In the rows, 128 means zero.
Here are made-up objects, facts about them, and rows of numbers that follow some of those facts. Name the object behind each unnamed row.

How the objects are related:
babro {ψ=zegri, γ=vofer}
bakek {ψ=difam, γ=pemom}
bavas {ψ=plekam, γ=tutrabi}
bepim {ψ=danil}
bestuplu {ψ=brifari, γ=debre}
bofom {ψ=nistigrir, γ=dastanes}
brabro {ψ=koflum}
brato {ψ=liklor, γ=plofluk}
breke {ψ=bakek}
bristis {ψ=brisi}
brizom {ψ=klupem, γ=lolo}
brodok {ψ=fadre, γ=kider}
brodris {ψ=triklar}
broles {ψ=fipel, γ=fedra}
brukikor {ψ=dezur, γ=fozok}
bubras {ψ=bavas}
daflu {ψ=skastomal, γ=stugi}
dastanes {ψ=nistigrir, γ=vidros}
debre {ψ=brifari}
dezur {ψ=brifari, γ=plukom}
difin {ψ=sestegrem, γ=grosan}
digak {ψ=zogalol, γ=skotres}
digrum {ψ=bofom}
dozok {ψ=fadre}
dreris {ψ=gatodrur, γ=klarur}
drobun {ψ=kimir, γ=trufom}
drostu {ψ=vemir}
dusol {ψ=brabro}
farik {ψ=supla, γ=skagrakun}
febrile {ψ=vemir, γ=fotu}
fedra {ψ=fipel, γ=triklar}
fiflam {ψ=grudun, γ=lonak}
fikla {ψ=pibal, γ=lotra}
flaber {ψ=triklar, γ=brodris}
fleflis {ψ=dozok, γ=posku}
flelu {ψ=dozok, γ=fleflis}
flifluzi {ψ=fikla}
flubroni {ψ=liklor, γ=fluplan}
fluklin {ψ=vubro, γ=trokles}
flunu {ψ=triklar, γ=riden}
fluplan {ψ=liklor, γ=kikam}
fluskeru {ψ=vugrin, γ=zastis}
fotu {ψ=vemir, γ=libezor}
fovos {ψ=fadre, γ=klopun}
fozok {ψ=dezur}
gatodrur {ψ=fadre, γ=dozok}
gofotos {ψ=kuvun, γ=kigrarok}
gosal {ψ=tiras}
goska {ψ=kuvun, γ=gotrik}
gotrik {ψ=kuvun, γ=gofotos}
goza {ψ=grudun, γ=fiflam}
grosan {ψ=sestegrem, γ=stibra}
grudun {ψ=brisi, γ=bristis}
gulas {ψ=gofotos}
kedo {ψ=nistigrir, γ=stobrol}
kelu {ψ=bofom, γ=digrum}
kider {ψ=fadre, γ=gatodrur}
kigrarok {ψ=kuvun, γ=tramon}
kikam {ψ=liklor, γ=klistel}
kimir {ψ=droplum, γ=vikas}
klarur {ψ=gatodrur}
klibrotrur {ψ=brisi, γ=grudun}
klimir {ψ=zozar}
klistar {ψ=dastanes}
klistel {ψ=liklor}
klopun {ψ=fadre, γ=brodok}
kogu {ψ=brifari, γ=dezur}
lapus {ψ=tropakle, γ=zoflol}
latek {ψ=lotra, γ=popipom}
libezor {ψ=vemir, γ=plomuklun}
lipidru {ψ=liklor, γ=brato}
lolo {ψ=klupem}
lonak {ψ=grudun}
lotra {ψ=pibal}
ludrul {ψ=nistigrir, γ=bofom}
lufel {ψ=vemir, γ=drostu}
mame {ψ=broles, γ=stadron}
matek {ψ=droplum, γ=kimir}
momuk {ψ=brizom}
mubi {ψ=supla, γ=farik}
muskol {ψ=plofluk}
novu {ψ=metrabun}
nubadi {ψ=brizom, γ=traso}
pabri {ψ=gotrik, γ=semek}
pemom {ψ=difam}
peza {ψ=zukor}
pledre {ψ=brisi, γ=klibrotrur}
plofluk {ψ=liklor, γ=flubroni}
plomuklun {ψ=vemir, γ=lufel}
plukom {ψ=brifari, γ=bestuplu}
pokun {ψ=brabro, γ=dusol}
popipom {ψ=lotra}
posku {ψ=dozok}
riden {ψ=triklar, γ=flaber}
savu {ψ=kogu}
semek {ψ=gotrik}
sestegrem {ψ=vubro, γ=soplos}
silil {ψ=brizom, γ=nubadi}
silol {ψ=zogalol, γ=digak}
skagrakun {ψ=supla, γ=zukor}
skofodo {ψ=bristis}
skotres {ψ=zogalol}
skubre {ψ=triklar, γ=flunu}
sofle {ψ=zogalol, γ=silol}
somuk {ψ=nistigrir, γ=kedo}
soplos {ψ=vubro}
stadron {ψ=broles}
stibra {ψ=sestegrem}
stivuk {ψ=koflum, γ=brabro}
stobrol {ψ=nistigrir, γ=ludrul}
stodol {ψ=tuku}
storudru {ψ=flubroni, γ=trasok}
stugi {ψ=skastomal}
stule {ψ=fadre, γ=fovos}
tedan {ψ=skeze}
tragem {ψ=brabro, γ=pokun}
tramon {ψ=kuvun, γ=vemir}
tranu {ψ=stobrol}
traso {ψ=brizom, γ=momuk}
trasok {ψ=flubroni}
tridre {ψ=stule, γ=vepen}
triklar {ψ=fipel}
troflige {ψ=difam, γ=bakek}
trofopli {ψ=kimir, γ=drobun}
trogi {ψ=tuku, γ=stodol}
trokles {ψ=vubro, γ=sestegrem}
tropakle {ψ=skastomal, γ=daflu}
trotru {ψ=bakek, γ=breke}
trufom {ψ=kimir}
tubok {ψ=zegri}
tuku {ψ=pibal, γ=fikla}
tutrabi {ψ=plekam}
vemir {ψ=kuvun}
vepen {ψ=stule}
vetribre {ψ=gotrik, γ=pabri}
vidros {ψ=nistigrir}
vikas {ψ=droplum}
vofer {ψ=zegri, γ=tubok}
vugol {ψ=vugrin}
vugrin {ψ=skeze, γ=tedan}
zabo {ψ=debre}
zabrim {ψ=tropakle, γ=lapus}
zastis {ψ=vugrin, γ=vugol}
zeskis {ψ=dezur, γ=brukikor}
zoflol {ψ=tropakle}
zogalol {ψ=koflum, γ=stivuk}
zozar {ψ=koflum, γ=zogalol}
zukor {ψ=supla}

Named rows:
[115 127 134 135 129 106 118 118 128 127 138  95 123 137 133 133 114 149
 118 130 142 109 116 107 112 115 129  94 121] : stobrol
[109 117 161 141 141  89 100 104 137 114 150  91 125 155 138 133 115 153
 126 124 141 131 100 107 101 105 138  95 118] : ludrul
[115 123 141 141 123 118 125 130 138 140 141  91 117 122 117 123 120 151
 119 138 140 108 131 106 127 119 113 102 130] : nistigrir
[ 96  99 212 149 165  56  65  76 150  87 175  83 124 192 145 130 115 160
 141 110 138 176  70 109  78  82 156  93 114] : dastanes
[115 125 133 145 131 126 132 126 142 143 141 101 115 125 110 104 131 144
 118 126 141 113 133 106 135 108 125  91 131] : tranu
[121 149  78 126 101 161 161 140 134 162 106 103 131 126 132 130 129 125
  95 135 141  77 148 130 142 144 118 110 137] : zabrim
[117 131 141 148 120 134 130 121 149 144 127 103 121 136 117 114 136 138
 114 130 137 119 129 124 138 120 120 114 138] : peza
[131 142 112 142 111 128 144 126 132 147 107 114 128 140 138 127 135 144
 114 126 140  91 132 126 142 131 128 112 130] : lolo
[105 131 159 149 136  99 104  90 151 111 126 110 140 168 134 124 130 134
 119 121 128 153  94 123 119 108 142 113 128] : soplos
[116 154 104 138  87 149 160 141 116 150  97 116 116 120 131 137 119 135
  87 154 144  64 142 119 131 142 101 115 109] : tuku
[105  99 241 165 172  59  49  58 171  84 168  83 136 215 158 122 148 154
 145 100 137 209  43 144  69  73 167 106 115] : klistel
[117 121 165 143 132 100  88  86 136 132 138  97 123 166 154 141 116 142
 121 124 144 139  92 111 109 116 130 122 121] : brabro
[128 154  86 133 102 154 160 136 128 159  97 115 129 116 128 128 131 129
  98 137 143  76 145 126 144 138 118 112 133] : trotru
[130 153  87 134 101 154 160 137 127 158  98 117 128 115 128 129 131 130
  98 135 143  75 143 125 145 139 118 112 132] : troflige
[134 157  87 149 108 159 153 131 130 151 102 118 132 117 120 134 126 130
 101 131 148  71 152 125 147 149 119 101 127] : goska
[116 134 138 144 125 121 124 109 142 132 123 107 130 152 135 126 131 137
 113 122 141 120 113 129 121 116 136 112 128] : skagrakun
[116 127 146 143 116 122 123 125 143 141 132  94 122 130 122 130 125 146
 115 141 137 112 131 120 130 127 108 116 135] : supla
[ 96  93 225 147 166  74  60  79 147  85 166 101 130 200 145 141 120 162
 144 108 124 175  62 128  80  95 159 126 124] : gatodrur
[111 130 131 135 124 129 126 112 148 136 130  95 131 164 141 128 131 133
 111 122 138 121 119 134 120 123 136 111 135] : zoflol

Which object is each row?
No name comes twice in this set of rows, the named rows included.
[127 148  92 129  96 143 152 142 122 154 101 107 129 109 132 144 118 138
  99 147 143  70 145 119 137 147 106 114 128] => bavas
[132 131 144 151 123 137 124 125 151 152 123  95 127 122 125 112 156 142
 116 133 141 117 119 139 126 117 114 108 129] => muskol
[126 148  89 127  96 144 152 142 124 155 104 104 130 112 132 144 118 136
  97 148 142  71 144 121 136 148 107 114 130] => vugrin
[142 149  90 132  93 124 155 147 118 156  98 110 125 122 141 143 125 154
 114 143 140  57 151 118 154 155 109 116 132] => brizom
[128 125 162 153 132  85 109 102 145 121 131 106 126 185 151 123 139 159
 137 110 136 129 106 126 129 115 147 112 129] => momuk
[123 129 138 150 122 137 122 105 143 160 127 106 115 137 127 115 132 132
 115 126 144 121 124 113 141 118 116 123 134] => klimir
[129 131 145 141 121 115 110 119 137 135 122  91 136 133 145 142 136 148
 117 137 142 113 104 134 105 125 120 109 116] => plofluk
[120 142 108 135 113 142 143 124 138 147 115 106 130 139 133 129 130 133
 104 130 140  99 131 130 131 132 127 111 133] => daflu
[ 85 114 193 165 147  80  87  84 173 120 137 100 129 181 137 141 133 137
 137 107 146 158  93 135  88  94 168 113 132] => brodris
[119 130 145 155 120 128 116 121 144 134 135  94 126 132 115 133 121 146
 119 137 142 109 136 118 132 138 107 107 133] => kuvun
[108 143 115 148 114 130 141 125 149 155 103 115 128 126 127 140 132 127
 112 127 148  93 139 131 125 125 138 113 135] => stadron

The same objects again, as new rows of numbers:
Some rows with their names:
[ 73 159 125 168  96 102  76 107 171 153 116  99 125 146 137 139 113 117
 137 162 101 169  93 164 124 110 122 106 117 121 166 120 135 150 191 105
 105 102 133 165  97 154  80] : trokles
[ 84 187 121 162 118 140  73 120 161 146 127 103 121 150 131 134 103 107
 145 167  87 182 104 182 134 147 122 120 102  89 127 119 161 150 183  92
 122  95 124 156  84 129  77] : savu
[ 97 161 135 149 120  97  85 118 153 147 133 100 123 170 127 152 101 101
 149 158  91 170 124 143 113  98 109 119 125 124 128 117 142 146 196  86
 114  87 121 145 106 152  68] : traso
[ 81 195 116 158 129 122 114 104 151 145 136 111  94 109 135 148 146 113
 135 191 125 177  98 197 129 108 128  92  94 175 165 149 146 180 166 131
 136  76 157 172 100 127  84] : stule
[ 97 165 139 150 124  98  85 116 157 146 140  99 121 168 127 151 104 107
 155 162  93 173 130 148 110 100 109 112 123 123 131 123 145 144 194  82
 118  88 121 146 110 145  74] : skagrakun
[ 86 141 169 159 131  89  71 122 158 130 159 112  81 193 130 135 111 104
 119 157  94 133 147 174 120 114 118 118 143  85 133 127 139 129 175 109
 130  64 114 147 111 119  99] : kigrarok
[ 91 157 140 171 104 110  76 107 172 158 123 102 127 150 133 154 110 135
 138 147 103 173 100 161 111 113 111  85 127 114 178 124 130 173 194  84
 112 129 163 171  81 132 118] : stadron
[ 88 170 133 151 111 104  81 100 162 138 134 104 107 152 132 132 110 118
 150 170 113 195 121 186 108 121 116  99 115 123 149 135 155 152 168  99
 114  88 127 162 110 140  91] : plekam
[ 74 162 127 168  96 102  76 104 172 152 119  98 124 146 138 137 114 118
 141 163 104 172  97 167 121 111 121 105 116 121 168 122 137 148 191 104
 108 103 133 165  98 152  83] : breke
[ 69 176 111 147 112 117  92 118 149 158 112 127 104 124 135 152 123 118
 124 165 104 191  88 197 125 119 108  93 116 144 143 133 129 159 185 125
 101  86 140 158  85 140  92] : babro
[ 18 157 106 133  93 117 109 134 145 143  99 122  89 124 123 138 119 121
 131 177 120 198  96 189 126 115 128  74 116 135 132 124 110 187 194 100
 101  87 135 145 103 130  88] : kelu
[105 168 162 165 139 125 106  84 177 115 136  80  77 173 117 134 110  96
 135 127 124 146 147 170 108  94 142 124 128 129 140 138 184 166 120  91
 156  57 130 179 136  96  64] : kider
[ 87 169 133 151 111 105  81 100 162 139 134 103 107 152 133 133 111 118
 149 170 113 194 120 186 109 122 116  98 115 123 148 135 154 152 169  99
 115  87 128 162 110 140  92] : metrabun
[ 79 178 138 168  91  87  76  86 179 139 133 100 119 145 143 128 123 126
 153 168 117 202 116 189 105 114 104  98 110 130 185 140 151 139 177 102
 113 109 121 175 109 156  88] : fikla
[ 92 191 134 160 128 125  80 127 161 147 141  98 128 162 126 146 102 104
 157 166  77 175 127 154 125 125 109 126 108  96 121 118 157 140 202  72
 129  96 113 145  96 132  64] : plukom
[ 96 163 133 151 109 100  76  99 158 140 130 107 109 158 135 137 109 113
 143 162 110 192 114 183 108 116 110 107 120 126 146 130 152 148 168 108
 108  89 129 163 102 151  91] : flifluzi
[ 92 164 165 153 111  94  89 115 158 119 144 100  99 184 131 126 107 111
 139 154 110 166 169 166 110 128 103 122 144 102 137 147 159 151 156 100
 125  72 119 165 116 128  81] : zukor
[ 78 167 109 145 102 103  90 111 140 156 102 130 108 133 139 155 122 105
 116 155 105 192  80 192 122 107  98 108 123 156 140 127 128 154 181 143
  87  84 134 160  79 166  82] : storudru
[ 88 158 127 151 114 110  79 110 158 146 126 104 110 155 131 139 105 112
 140 164 105 178 107 174 118 118 122 104 120 120 140 124 146 154 175 104
 110  84 134 156 100 143  89] : bepim

Which object is each row?
No name comes twice in this set of rows, the named rows included.
[101 143 154 153 116 110  84  93 166 127 104  96  90 194 121 142  90  90
 118  94 105 157 129 163 105  94 119 139 153 111 115 116 167 144 135  99
 114  63 111 168 117 129  62] => fluplan
[ 85 182 131 151 116 119  94 111 153 156 123 128 103 128 132 163 125 141
 131 154 113 209 106 204 104 125  91  69 122 140 161 146 132 182 183 102
 110 117 165 170  75 118 132] => broles
[ 96 154 142 172 107 113  76 108 172 160 123 103 128 152 132 161 107 141
 137 141 102 172 100 157 107 113 108  80 131 112 180 124 128 180 195  78
 113 139 174 172  74 127 130] => flunu
[ 89 179 154 162 119 126  82 134 156 127 139 100 112 181 130 128 101 101
 133 152  86 150 153 161 134 149 109 141 133  70 117 132 164 150 171  95
 132  77 116 159  95 116  69] => bestuplu
[ 63 142 141 177 123  88  53 102 180 157 151 114  91 154 138 142 127 117
 124 177  92 151  83 195 125  96 133  91 108 101 175 108 118 112 207 109
 123  94 118 147 103 136 112] => fotu
[ 82 135 172 162 139  85  64 121 160 131 167 117  70 196 130 137 115 104
 114 161  89 126 142 182 121 108 121 114 142  80 134 122 134 117 181 111
 135  61 110 141 112 114 107] => plomuklun
[ 28 161 108 136  97 117 106 130 145 145 102 123  92 124 126 141 120 121
 130 174 118 197  95 192 126 116 124  78 116 137 135 126 113 182 193 106
 101  86 135 148 101 132  88] => somuk
[ 25 142 121 153  79 101  94 122 169 138 107  94 109 145 126 124 108 123
 148 176 119 179 104 158 124 108 142  84 117 112 157 114 117 177 201  78
 108 103 129 151 117 141  77] => digrum
[ 85 171 125 151 118 124  91 119 149 162 115 130 107 130 130 170 120 134
 123 148 104 193  92 192 113 121  96  76 127 137 153 135 124 183 188 106
 104 114 169 165  66 122 127] => mame
[ 81 153 124 165  90  92  73 101 166 153 112 101 127 151 142 140 113 110
 134 156 104 172  89 161 120 102 115 115 121 130 165 118 135 145 187 117
  97 101 129 167  94 171  74] => brato
[104 172 164 163 129 103 107 112 157 116 159  87  94 172 129 127 122 102
 140 172 120 138 166 155 121 114 126 124 129 125 150 152 167 170 146 109
 152  60 139 173 123 116  73] => brodok

Now the same objects, written a new way:
Some objects and their rows:
[141 112 125 108 146 128 132 137 113 166 118 135 125 138 127 164 135 128
 140 138 130 138 146  84 142 142 107] : tiras
[140 114 120 112 155 122 139 130 123 161 125 136 126 141 125 167 131 109
 147 143 137 139 141  88 145 132 106] : bubras
[126 142 139 114 141 120 133 139 153 113 108 123 128  81 137  92 103 136
 115 153  97 141 124 139 133 158 111] : dezur
[123 104 162  91 146  56 162 130 182  84 131 176 147  83 179  71 113 132
  87 185 112 122 113 137 166 127 124] : sofle
[127 152 112 120 132 127 144 128 137 168 111 121 107 159  89 165 146 127
 154 102 147 131 109 143 133 113 107] : skagrakun
[144 132 132 102 161 117 142 131 142 178 138 136 117 142 131 157 139 107
 151 125 120 139 161  75 139 122 107] : flifluzi
[140 109 155  97 150  70 138 127 184  85 128 171 144  65 161  93 116 156
  85 175  96 132 135 136 148 167 142] : bavas
[139 108 132 107 149  93 134 138 191 143 107 162 135 104 127 112 123 114
 135 162 108 118 130 166 163 153 134] : flunu
[139 149 123  98 149 104 143 132 168 116 126 145 134 127 126 130 143 132
 118 162 135 135 128 150 134 135 125] : trokles
[125 172  96 128 118 161 143 135 108 211  96  95  89 203  57 195 162 127
 189  66 174 131  99 145 127  90  92] : tutrabi
[118 159 122 120 139 136 141 136 142 141 108 108 114 120 111 123 112 114
 146 126 122 140 111 143 131 130  99] : brukikor
[148 167  81 135 105 158 139 132  97 199  94  81  82 209  69 195 156 130
 204  67 163 137 102 145 137  70 118] : klarur
[150 167  82 136 104 157 141 131  96 196  95  79  82 207  69 194 155 130
 204  67 162 138 106 145 140  70 119] : posku
[162 110 136 105 145  58 143 117 183  67 136 155 138  74 169  93 103 136
 110 181  90 140 131 141 160 140 167] : tridre
[135 188 115 120 121 160 142 143 119 234 102  95  74 200  66 181 179 143
 184  39 150 132 131 127 118  85  97] : lotra
[123 169 112 113 111 151 167 133 123 204  63  92  81 216  50 212 151 133
 198  75 173 164 104 138 133 104  85] : drostu
[130 107 145 110 146  69 135 100 206  83 142 181 133  86 150  89  88 136
  82 184 104 132 132 132 143 157 142] : lipidru
[133 126 123 114 144 145 127 143 104 163 112 116 125 122 130 147 116 117
 144 143 121 143 144  87 135 146  93] : brifari
[130 157  93 127 118 166 134 147 122 232  80 107  94 204  53 191 167 113
 202  73 166 119 108 164 140 101  96] : stadron

Which object is each row?
No name comes twice in this set of rows, the named rows included.
[128 146 130 106 131 114 160 129 152 152  88 122 105 158  93 168 134 135
 159 116 143 154 113 137 139 124 107] => kigrarok
[133 137 105 122 126 143 133 144 146 208  85 129 109 172  77 164 152 110
 184 104 143 116 118 169 150 119 109] => flaber
[157 139 107 121 124 106 143 124 139 132 115 117 109 140 123 142 129 132
 157 125 124 140 117 143 150 101 145] => fleflis
[121 142 127 110 113 131 146 145 116 176  96 128 108 162 108 140 155 151
 142 104 155 122 106 138 144  98  95] => stivuk
[136 147  95 126 109 174 124 157 117 248  66 111  96 199  53 186 169 128
 203  71 156 113 118 172 145 111  98] => triklar
[137 121 120 114 137 116 134 141 169 174  95 148 121 137 103 138 136 111
 161 132 124 117 125 168 159 136 120] => riden
[128 169 100 125 112 166 133 139  97 217  89  95  88 198  61 194 169 149
 180  60 168 130 105 142 124  98  90] => zukor
[120 120 151  99 125  96 152 142 142 132 109 153 127 121 148 101 137 150
 110 141 133 121 108 134 156 110 106] => zogalol
[129 140 138 103 135 103 165 125 162 140  88 129 109 146 101 157 128 138
 150 130 136 160 118 136 146 133 112] => pabri
[115 190  94 136 118 186 138 144  99 207  88  70  86 188  60 174 138 111
 193  72 158 139  94 146 118  96  71] => fozok

